Facts:
tretrol | lovodan a | nitos c | nudrar briler
griskorer | lovodan a | nitos e | nudrar luplena
loskon | lovodan a | nitos c | lafu rudun
sitir | lovodan a | nitos d | lafu pluris
flidir | lovodan b | nitos d | nudrar grafi
kalofel | lovodan b | nitos c | nudrar klumak | lafu stetukli
brugri | lovodan b | nitos d | nudrar baple | lafu brataplak
bitras | lovodan a | nitos c | lafu suru
grafi | lovodan a | nitos e | nudrar skubral
klosis | lovodan a | nitos c | nudrar nokol | lafu tretum
pugek | lovodan a | nitos c | lafu tezin
tetristo | lovodan a | nitos e | nudrar buvo | lafu plodril
vogegre | lovodan b | nitos e | nudrar vobom | lafu rolo
riflu | lovodan a | nitos e | nudrar rukine
netram | lovodan a | nitos d | lafu nedrafes
diston | lovodan a | nitos e | nudrar nedrafes
dize | lovodan b | nitos e | nudrar flidir | lafu lugron
banamal | lovodan b | nitos d | nudrar minar | lafu zarem
pedra | lovodan b | nitos d | nudrar klosis
klumak | lovodan a | nitos e | nudrar gogo | lafu banamal
trostil | lovodan b | nitos d | nudrar ranor | lafu kitaplun
badruk | lovodan a | nitos c | lafu dize
flustem | lovodan b | nitos d | lafu nokol
stugre | lovodan a | nitos c | lafu pedra
nuflik | lovodan b | nitos c | lafu stozil
zetrak | lovodan a | nitos c | nudrar brataplak | lafu labik
kitaplun | lovodan a | nitos c | nudrar zarem | lafu baple
klastel | lovodan a | nitos c | nudrar guflepan
bitriva | lovodan b | nitos c | nudrar paklur
paklur | lovodan b | nitos e | nudrar kodrus
briler | lovodan a | nitos d | nudrar klastel
brigro | lovodan a | nitos d
labik | lovodan a | nitos c | lafu vogegre
klero | lovodan a | nitos c | nudrar tidom | lafu rupor
sofak | lovodan a | nitos d | lafu trerek
trefasam | lovodan a | nitos c | lafu kebrun
kubis | lovodan b | nitos d | nudrar bitras | lafu ploskes
gogo | lovodan a | nitos c
zupo | lovodan b | nitos d | nudrar kitaplun | lafu nipu
kesis | lovodan a | nitos d | nudrar bezun
buvo | lovodan b | nitos c | lafu gopan
ploskes | lovodan a | nitos c | nudrar baklem | lafu klero
tregril | lovodan b | nitos c | nudrar banamal | lafu rokor
medri | lovodan b | nitos c | nudrar pedra | lafu rukine
bazik | lovodan a | nitos e | lafu rutru
vubra | lovodan a | nitos c | nudrar truba
baklem | lovodan b | nitos c | lafu truneni
brufis | lovodan a | nitos c | lafu busami
stalus | lovodan a | nitos e | nudrar stugre | lafu klaka
rolo | lovodan a | nitos c | lafu maskon
flogom | lovodan a | nitos c | nudrar fligi
rudun | lovodan a | nitos d | lafu moplun
vobom | lovodan a | nitos c | nudrar rokor | lafu sagriplok
voflu | lovodan a | nitos c | nudrar suru | lafu flustem
pluris | lovodan b | nitos d | lafu treler
potus | lovodan b | nitos c | lafu fligok
dresten | lovodan b | nitos c | nudrar fekli | lafu netram
sagriplok | lovodan a | nitos c | nudrar stetukli | lafu nuflik
skanar | lovodan a | nitos e | nudrar keklek | lafu vapal
nokol | lovodan b | nitos c | lafu dradram
stetukli | lovodan a | nitos e | nudrar reskes | lafu zetrak
troreken | lovodan a | nitos d | lafu drofes
rupor | lovodan a | nitos d | lafu tretrol
truneni | lovodan a | nitos d | nudrar trustok | lafu trustok
doklan | lovodan a | nitos e | lafu tregril
bevol | lovodan b | nitos c | lafu fubrek
keklek | lovodan b | nitos d | lafu sitir
sutrabra | lovodan a | nitos c | nudrar stozil | lafu briler
suru | lovodan a | nitos e
guflepan | lovodan b | nitos d
drofes | lovodan b | nitos c | lafu stonom
dradram | lovodan a | nitos c | lafu klutre
futuk | lovodan a | nitos c | lafu klidrik
fligok | lovodan b | nitos e | nudrar kalofel | lafu gedo
staskul | lovodan a | nitos e | lafu sofak
tidom | lovodan a | nitos c | nudrar trovem | lafu tanek
tretum | lovodan a | nitos d | nudrar busami
gutul | lovodan a | nitos d | nudrar klero | lafu luplena
vube | lovodan a | nitos c | nudrar nipu | lafu medri
pebra | lovodan b | nitos c | nudrar bruklek
ranor | lovodan b | nitos d
baple | lovodan b | nitos c | nudrar griskorer | lafu fligi
busami | lovodan a | nitos d | nudrar pebra | lafu vobom
rukine | lovodan a | nitos e | nudrar ludra
klezar | lovodan b | nitos d | nudrar zetrak | lafu fabudis
nedrafes | lovodan a | nitos e | lafu klezar
rutru | lovodan a | nitos c | nudrar dize | lafu plepekan
reskes | lovodan a | nitos e | nudrar sofak | lafu kodrus
trovem | lovodan b | nitos d | lafu trostil
stonom | lovodan a | nitos d | nudrar tetristo | lafu bevol
beli | lovodan a | nitos d | nudrar labik | lafu pinan
skubral | lovodan a | nitos d | nudrar potus | lafu brufis
trustok | lovodan b | nitos c | nudrar tanek | lafu vube
maskon | lovodan a | nitos c | lafu gutul
stustus | lovodan a | nitos c | nudrar fligok
bezun | lovodan b | nitos e | lafu brigro
kodrus | lovodan a | nitos d | nudrar rupor | lafu stazepa
plodril | lovodan a | nitos d | nudrar vube | lafu vubra
gopan | lovodan b | nitos d | lafu grusta
fabudis | lovodan a | nitos d | nudrar moplun | lafu kezok
paluskin | lovodan b | nitos e | lafu stugre
klidrik | lovodan b | nitos e | nudrar dresten | lafu driki
drupil | lovodan b | nitos e
vipo | lovodan b | nitos e | nudrar kesis | lafu loskon
plepekan | lovodan b | nitos c | nudrar diston
stazepa | lovodan a | nitos c | nudrar sitir | lafu bruklek
gedo | lovodan a | nitos c | nudrar stonom
driki | lovodan b | nitos d | lafu griskorer
moplun | lovodan a | nitos c
bekel | lovodan b | nitos d | nudrar lugron | lafu dumi
bruklek | lovodan b | nitos c | nudrar pugek
treler | lovodan a | nitos c | nudrar zupo | lafu drupil
fligi | lovodan a | nitos c | nudrar gedo | lafu dresten
tanek | lovodan b | nitos e | nudrar fubrek
pinan | lovodan a | nitos c
klaka | lovodan a | nitos c | lafu paklur
pleskam | lovodan a | nitos d | lafu pugek
fekli | lovodan a | nitos d | nudrar tretum
kezok | lovodan a | nitos c | nudrar mifiros | lafu bazik
brataplak | lovodan a | nitos d | nudrar tretrol | lafu mifiros
tezin | lovodan a | nitos d | lafu zupo
luplena | lovodan a | nitos d | nudrar plepekan | lafu pleskam
klobes | lovodan a | nitos d | lafu trovem
nipu | lovodan a | nitos d | nudrar duta
lugron | lovodan b | nitos d | lafu kesis
mifiros | lovodan a | nitos c | nudrar skanar
klutre | lovodan b | nitos e
klototes | lovodan a | nitos c | nudrar medri
dumi | lovodan a | nitos c | nudrar beli | lafu fekli
studreflas | lovodan a | nitos c | nudrar troreken | lafu stalus
truba | lovodan b | nitos e | nudrar studreflas
ludra | lovodan a | nitos d | nudrar klobes
kebrun | lovodan b | nitos c | lafu voflu
zarem | lovodan a | nitos d | nudrar plodril | lafu riflu
fubrek | lovodan a | nitos e | nudrar badruk | lafu doklan
rokor | lovodan b | nitos e
minar | lovodan b | nitos d
trerek | lovodan b | nitos c | lafu potus
stozil | lovodan a | nitos d
duta | lovodan b | nitos d | nudrar vipo
vapal | lovodan b | nitos d | lafu skubral
grusta | lovodan b | nitos d | nudrar loskon | lafu skanar

Known rows:
pebra: [ -5   1  -3   4  -1   3   7   1   4   0  -7 -10  -1   0  -9 -15   9  -7
 -21   1   7  -2   5   3  -5   1  -6   9   4  -3  -3  -1  -3]
duta: [ 23 -10  -1  -6  -7   6  14 -13   0 -26 -13  -1  -9 -37  11  12  -5 -24
  24 -20   9   3 -19  10   0 -10   8   0 -14   0   5  14 -21]
flustem: [  0  -6   0  -1  -2   1   1  -4   2  -4  -6  -9  -4 -12 -12 -16   2  -8
  -1  -8   7  -2  -5  -1   3  -6  -8  -2   6  -4  -5   6  -4]
pluris: [  1  -4   1   0  -2  -1   1  -3  -5 -10  -8  -9  -4 -15 -13 -15  -5  -4
  -6  -6   5  -3  -6   0   1  -1  -7  -3   0  -7  -9   5  -6]
treler: [ 18  -5   3  -8 -13   1   4  21  22   2  -2  25  25   1  -1  15  -3  21
  28  14  -8   1 -15  11  -3   6   4   5   8   8  34  13  -2]
zupo: [ 20 -13   6 -10 -15  -4   4  14  20   4 -15  17  16 -31 -17  -5  -2   2
  33  -5  10   4 -11   8   0  -3  -3   3  15   8  26  17  -9]
fubrek: [ -6   1   3   1   1  -4  -4   3  -9   5   7   6   1   5   6  10   1   3
   7   2   3   0   0  -7  -1   7   1  -4   0   6 -11  -7   9]
badruk: [ -6  10  -1   1   1   1   0  -1   1   9   1   3   4   8   9   8 -11  -1
  -1  -3  -3   6  13   5  -4   9   8   4   3  -7  13  -5   5]
tetristo: [-10   6   3   1   3  -5  -2  -1 -11   3   6   6   0   6   5  11   1   2
   6   3   3   5   0  -7   0   9   6  -5   6   7  -4  -6  16]
buvo: [ -5   5  -2   3  -2   3   9  -2   3   2 -10  -8   2  -7  -4 -10   0 -13
 -15  -7  14   5  10   6  -9   4   0   9  13  -2   5  -1  -1]
kodrus: [ -1   3   2  -2   2  -3  -7  -4  -8  -3   3   2  -2   1  -2   4 -13   7
   7  -1  -8   0   0  -2   6   2   1  -8  -2 -10   3   1   4]
truneni: [  0  -2   2  -2   3  -2  -8  -1  -1  -4   8   0  -2   8  -2  -1  -2  12
   6   5 -14  -5  -6  -5   9  -7  -2  -9  -4  -1  -3   5   1]
grafi: [ -7   2   2   1   1  -3  -4   4  -9   4   7   6   0   6   6  10   1   3
   6   3   3   1   0  -7  -1   7   1  -5   0   8 -11  -7  11]
studreflas: [-6  7 -1  1  1  3  1  1  2 -1  2  2  5 13  7  7 -7  7 -3  4 -5  1  2  3
 -2  7  5  0  2 -2 10  0  4]
tidom: [-3  7 -1  2  0  3  1  2  2  0  3  2  5 13  7  7 -7  8 -4  5 -6  0  2  3
 -2  7  3  2  0 -3  7  1  3]
klosis: [-4  9 -2  1  3  2  1 -1  5  5  3  2  3 13  6  5 -1  5 -3  5 -5  3  6  2
  0  1  6  2  4  1 14 -2  7]
suru: [ -1   1   3  -1   2  -7  -4   2  -9  15   4  10  -2  -3   8   9   2  -3
  10  -3   4   7  13  -7  -2   4   6   1  -3   3  -3 -13  10]
brufis: [-1  5 -2  1  2  2  1  0  5  5  3  2  3 12  7  7  2  3 -1  5 -7  2  5  4
  0  0  4  3  0 -1 11 -3  2]
plepekan: [  1  -3  -5   3  -2   4   6   0   1   0  -7  -7  -2  -2  -8 -11  12  -8
 -23   3   6  -2   2   4  -5  -1  -8  10   1  -6  -5  -3  -5]
klobes: [ -6   6   4  -2   2  -3  -7  -4  -6   4   2   1   0  -3   2   4 -24   2
  12 -10  -1   2   8   1   2   6   2  -8   3  -8   8   1   5]
paluskin: [ -4  -1   3   3  -2  -4   4   4  -6  -6  -7  -1  -2 -13  -4 -11   9  -3
  -6  -1  18   0  -7  -4  -9   6   2   2   1  13 -16   0   2]

Rows:
No name comes twice in this set of rows, the named rows included.
[ -5   1   3   1  -3  -2   0  -3  -8  -5 -11  -8  -2 -19 -11 -13 -16  -7
  -3 -12  12  -1   2   2  -3   7  -2  -2   6 -10  -3   4  -2] => keklek
[ -5  -6   1   4   1  -3   2   4  -3  -7   0  -6  -4   1 -10 -15  23   3
 -16   9  11  -5 -14 -10  -2  -3  -7   0  -2  15 -25  -1   1] => klidrik
[ 19  -5   6 -10  -9  -5  -2  10  13   4  -5  24  14 -17   0  14 -18   9
  43  -3  -7   5  -7   7   4   2   8  -4   3   4  30  12  -5] => zarem
[  0   8   0   2   1  -2  -1   3  -1   6  -1   5   3   3   9   7 -12   5
  -5   0  -4   3  14   5  -6  10  11   6  -6  -6  12  -6   3] => stugre
[ -4  -4   0   2  -4  -3   5   2 -13   1  -7  -1  -3 -18  -5  -2   6 -13
  -6  -7  19   2   3  -2  -6   8  -5   4   4   0 -20  -8   2] => rokor
[  0   0  -1   3  -1   5   7   2  12  -1  -7 -10   2  -1  -4 -14   9  -6
 -15   0  11  -3   0   4  -8  -3  -3   7   5   8   2   4  -6] => kalofel
[  0   1   1  -3   3  -4  -6  -6  -8   9   1   3  -2  -4  -1   8 -12  -3
  10  -7  -7   5  11  -1   7  -1   2  -4  -3 -11   5  -4  -1] => stozil
[ 1 10  0  1  3 -1  0  1  8 12  0  5  3  5 11  4 -6  1  0 -3 -1  6 16  3
 -5  4 11  5  1  1 17 -5  7] => bitras
[-1  7  0  1  1  1  0  3  5  1  2  2  4 12  7  3 -5  8 -3  4 -5  0  4  3
 -4  4  7  2 -3  2 11  0  3] => futuk
[ -5  -1  -4   4  -1   1   6  -1  -5  -3  -9  -8  -2  -2 -11 -14   7  -6
 -27   3   4  -1   4   3  -5   5  -6  10   2 -10  -7  -5  -3] => bruklek
[ 19  -9   0  -2  -9   9  17  -5  -3 -27  -8   0  -7 -33  28  20   1 -27
  22 -20  26   1 -24   5 -11  -3  10   1 -17  16 -11  11 -15] => vipo
[-3  6 -1  1  0  5  1  1  8  2  5  0  6 15  9  7 -4  5  1  4 -4  0  2  5
 -3  2  2  1  5  1  8  2  3] => trefasam
[ -2   1   2  -2   3   0  -7  -3   2   2   6  -1   0   4   2   1 -10   2
  14  -5  -6   0   2  -2   7  -5  -2 -10   4   1   5   5   5] => beli
[ -3   4  -1   4  -3   4   8   0   0  -3 -10  -6   2  -9  -4  -7  -2 -10
 -15  -6  15   1   5   7  -9   7   0   8   8  -4   4   1  -2] => baklem
[-10   5   3   1   1  -3  -2   3 -13   0   5   7   2   5   7  11  -4   7
   7   3   3   0  -5  -4   0  12   4  -5   4   9 -11  -5  15] => reskes

Now the same nodes, written a new way:
Known rows:
kubis: [-24  12  12 -18  -3 -11  -8  -7  -8  10   2   5]
plepekan: [-10   6   9  -3  11  17   6   0  -8   3   4   6]
stustus: [ -2  -4  15  -7 -13  -1  -1   2  14  -3  -7 -11]
fligok: [-7 14 12  2  3 14  7  0 -6  7 -4  9]
paklur: [-4  3 14  4  4 24  5  8 -8 -5 -5  6]
fabudis: [ -5  -7  10 -12  -6 -14  -1  -7   9   2   2  -9]
vube: [ 42 -17  -3   3   9 -26   8  -6  -6 -24  -8  17]
klosis: [  5   0  -3   6 -13  -1 -10   5   8  -1  -3  -7]
skubral: [ -4  -3 -11   0  -3  -8  -1  -3   4   4   6 -11]
sagriplok: [  0  -4  12  -8 -14  -1   0   4  14  -2  -6 -10]
suru: [ 18  -8 -11  19  -3  17  11   7   3  -6  -1  -9]
rupor: [  2  -8 -21   6   5  -5  -3  -1   1  -1   8  -7]
nokol: [ -5  12 -14   7   9  12   2   0 -13   4   4   9]
labik: [ 10  -2 -16  13   2   2   1   3   5   1   2  -3]
trovem: [ -9  -2 -12   4  -3  10  -9   2 -20   3  13   7]
potus: [ -6  12 -14   8   7  13   2   2 -13   8   4   9]
buvo: [ -9  17 -17   9   5   8  -8   2 -13  10   3  11]
bitras: [  8   5 -21  12  -3  -6  -2   0   6   4   0  -5]
nuflik: [-10  11   1  -5   6   7   5  -1 -10   4   1   9]
futuk: [ 2  4 -5  3  1 -9 -7  1 11  0 -6 -6]
stugre: [ 12  -8 -13  14   0   7  -9   8   4  -9   2  -4]

Rows:
No name comes twice in this set of rows, the named rows included.
[  4  -8 -19   9  -2  -4  -3  -3  -1   5  13  -5] => sofak
[ 42 -28 -17   4  10 -26  13  -9 -15 -24   7  17] => kesis
[ 36 -10   2  -4   5 -33  13  -8  -3 -24 -12  15] => kitaplun
[  6  -4 -20  17  -6  14  -3   7   5   1   5 -11] => pugek
[-31  14  16 -21 -10 -10  -1  -8  -5  17   2   1] => brugri
[-25   7  22 -22  -3  -2  -1  -5  -5  11   4   4] => klezar
[-7 11 10  5 -2 11 -8  6 -8  0 -8  9] => paluskin
[ 33   0 -17  20  28  -9  -5   2 -29 -26 -10  38] => bezun
[ -1   2  10   4   1  22  10   5 -11  -3  -4   6] => klutre
[-14   3 -14   6   7  11  -6  -2 -18   9  16   9] => guflepan
[ 32 -19  22 -14  -3 -32   7  -4  -2 -31 -17  11] => treler
[-1  2  2  0 -5 -2  1 -1 13  8  0 -9] => zetrak
[ -8  14  21  -7  -2   7   8  -2  -4  11 -10  10] => vogegre
[  4 -10 -14   8   7  -4 -10   0   1  -1  10  -3] => sitir

